Below are the code and all the weights of a small trained network. Each question names an input and a class and asks about switching units off, where a switched-off unit gives its printed mean instead of its output.

import numpy as np


def w(rows, s, z=0):
    codes = np.array(rows[::2]) - 128.0
    scale = np.full(codes.shape[1], s)
    scale[-1] = z or s
    return codes * scale


def f(y):
    return y / 2 * (1 + np.tanh(0.7978845608 * (y + 0.044715 * y**3)))


def log_softmax(a):
    a = a - a.max(-1, keepdims=True)
    return a - np.log(np.exp(a).sum(-1, keepdims=True))


def net(x, mask):
    res = np.array(x, float).reshape(1, 3) / 4 @ E
    y = f(res @ A[0][:, :-1].T + A[0][:, -1])
    res = res + np.where(mask, y, B[0][:, -1]) @ B[0][:, :-1]
    return log_softmax(res[-1] @ U[:, :-1].T + U[:, -1])


A, B = {}, {}
E = w([
[194,123,138,205],'x0',
[252,127,96,81],'x1',
[152,250,147,149],'x2',
],0.012)
A[0] = w([
[87,56,143,150,109],'neuron 1',
[160,214,129,23,90],'neuron 2',
[124,129,175,121,122],'neuron 3',
[99,157,161,77,111],'neuron 4',
[42,115,139,32,29],'neuron 5',
[181,115,168,75,150],'neuron 6',
[138,217,83,211,87],'neuron 7',
[102,134,109,118,123],'neuron 8',
[114,151,138,125,115],'neuron 9',
[151,150,116,139,107],'neuron 10',
[38,148,177,163,190],'neuron 11',
[71,132,114,147,122],'neuron 12',
[44,137,128,52,133],'neuron 13',
[137,183,143,47,96],'neuron 14',
[80,113,108,114,78],'neuron 15',
[213,96,136,103,105],'neuron 16',
[123,156,105,95,139],'neuron 17',
[183,61,159,128,82],'neuron 18',
[139,187,88,81,109],'neuron 19',
[143,8,127,19,37],'neuron 20',
[196,147,138,182,10],'neuron 21',
[136,177,91,122,144],'neuron 22',
[174,111,77,137,122],'neuron 23',
[116,149,145,163,67],'neuron 24',
[128,148,90,119,126],'neuron 25',
[7,190,190,144,37],'neuron 26',
[106,89,150,206,126],'neuron 27',
[119,174,152,171,47],'neuron 28',
[119,64,108,212,134],'neuron 29',
[114,213,131,203,2],'neuron 30',
[128,234,155,180,55],'neuron 31',
[192,122,113,251,79],'neuron 32',
[138,143,174,102,125],'neuron 33',
[192,67,141,121,78],'neuron 34',
[108,109,91,105,144],'neuron 35',
[127,90,122,155,113],'neuron 36',
[22,195,67,161,55],'neuron 37',
[66,160,122,150,181],'neuron 38',
[178,129,187,178,91],'neuron 39',
[100,70,121,232,138],'neuron 40',
[109,133,114,120,154],'neuron 41',
],0.012,0.0095)
B[0] = w([
[153,114,114,176,172],'neuron 1',
[139,196,181,204,194],'neuron 2',
[134,131,123,131,129],'neuron 3',
[145,132,145,121,156],'neuron 4',
[150,64,50,179,183],'neuron 5',
[112,118,133,110,187],'neuron 6',
[106,95,117,79,196],'neuron 7',
[129,123,128,115,137],'neuron 8',
[136,131,131,133,136],'neuron 9',
[118,136,144,129,139],'neuron 10',
[127,73,74,96,248],'neuron 11',
[131,123,109,127,167],'neuron 12',
[117,88,110,64,212],'neuron 13',
[149,164,172,183,164],'neuron 14',
[146,124,99,127,144],'neuron 15',
[100,81,95,85,202],'neuron 16',
[130,137,154,130,150],'neuron 17',
[138,101,77,148,171],'neuron 18',
[128,169,161,175,163],'neuron 19',
[80,171,185,5,218],'neuron 20',
[109,200,195,91,156],'neuron 21',
[129,153,155,134,164],'neuron 22',
[118,99,111,101,173],'neuron 23',
[140,119,122,147,134],'neuron 24',
[122,132,141,135,134],'neuron 25',
[95,189,197,54,221],'neuron 26',
[171,153,132,209,169],'neuron 27',
[139,109,99,140,149],'neuron 28',
[138,137,125,225,178],'neuron 29',
[157,68,56,140,172],'neuron 30',
[120,73,86,78,203],'neuron 31',
[96,116,111,51,199],'neuron 32',
[127,142,135,140,135],'neuron 33',
[146,80,74,124,177],'neuron 34',
[132,128,110,84,156],'neuron 35',
[127,137,111,158,140],'neuron 36',
[110,159,172,75,193],'neuron 37',
[129,94,102,130,208],'neuron 38',
[111,116,141,89,163],'neuron 39',
[182,155,133,228,188],'neuron 40',
[135,124,131,107,147],'neuron 41',
],0.026,0.011)
U = w([
[163,51,10,124,2],'0',
[100,177,172,35,116],'1',
[205,205,154,254,231],'2',
],0.0089,0.00034)

Each question gives the input, the list of numbers given to net, and the class t.
The units are the neurons (one row each of A and B). Each row of codes is followed by its name. A weight is (code - 128) times the scale printed after its matrix; where a second scale follows, it is the last column's (A, B and U).
mask holds one flag per neuron, in row order. A switched-off neuron (its flag False) gives its mean, the last column of its row in B, instead of its output. The means were averaged over made-up inputs and are rounded, as every weight is.
A unit's drop is (log p(t) with every unit on - log p(t) with that unit switched off) / (log p(t) with every unit on - log p(t) with every unit switched off).
The circuit of an input: a set's keep is (log p(t) with only the set's units on - log p(t) with every unit switched off) / (log p(t) with every unit on - log p(t) with every unit switched off). Starting from the 12 units with the biggest drops (on a tie, the unit counted first), units are removed one at a time, each time the one whose removal leaves the highest keep (on an exact tie, the one counted first), for as long as the keep stays at least 0.8.
circuit, biggest first: the units of the circuit, biggest drop first
k most important neurons: the k neurons with the biggest drops, biggest first
drop of u: that unit's drop, to one decimal
input [4,-2,7], class 0: circuit, biggest first	[neuron 30]
input [1,-8,4], class 0: 3 most important neurons	[neuron 11; neuron 30; neuron 20]
input [7,0,-4], class 2: circuit, biggest first	[neuron 40; neuron 11]
input [-7,1,5], class 2: circuit, biggest first	[neuron 2; neuron 20]
input [-7,-5,-1], class 0: 2 most important neurons	[neuron 5; neuron 11]
input [3,-3,8], class 0: 2 most important neurons	[neuron 30; neuron 31]
input [2,-5,4], class 0: 2 most important neurons	[neuron 20; neuron 30]
input [-7,1,-5], class 1: 2 most important neurons	[neuron 20; neuron 11]
input [-8,-1,-2], class 0: 2 most important neurons	[neuron 5; neuron 21]
input [8,0,-6], class 2: 2 most important neurons	[neuron 40; neuron 29]
input [6,6,1], class 1: 4 most important neurons	[neuron 21; neuron 11; neuron 5; neuron 30]
input [-1,5,0], class 1: 2 most important neurons	[neuron 40; neuron 29]
input [5,-8,0], class 2: 3 most important neurons	[neuron 40; neuron 27; neuron 29]
input [6,5,3], class 1: circuit, biggest first	[neuron 21]
input [-6,-8,-3], class 0: drop of neuron 5	3.8
input [1,-5,-4], class 2: drop of neuron 40	0.2
input [-2,6,-1], class 1: drop of neuron 34	0.0
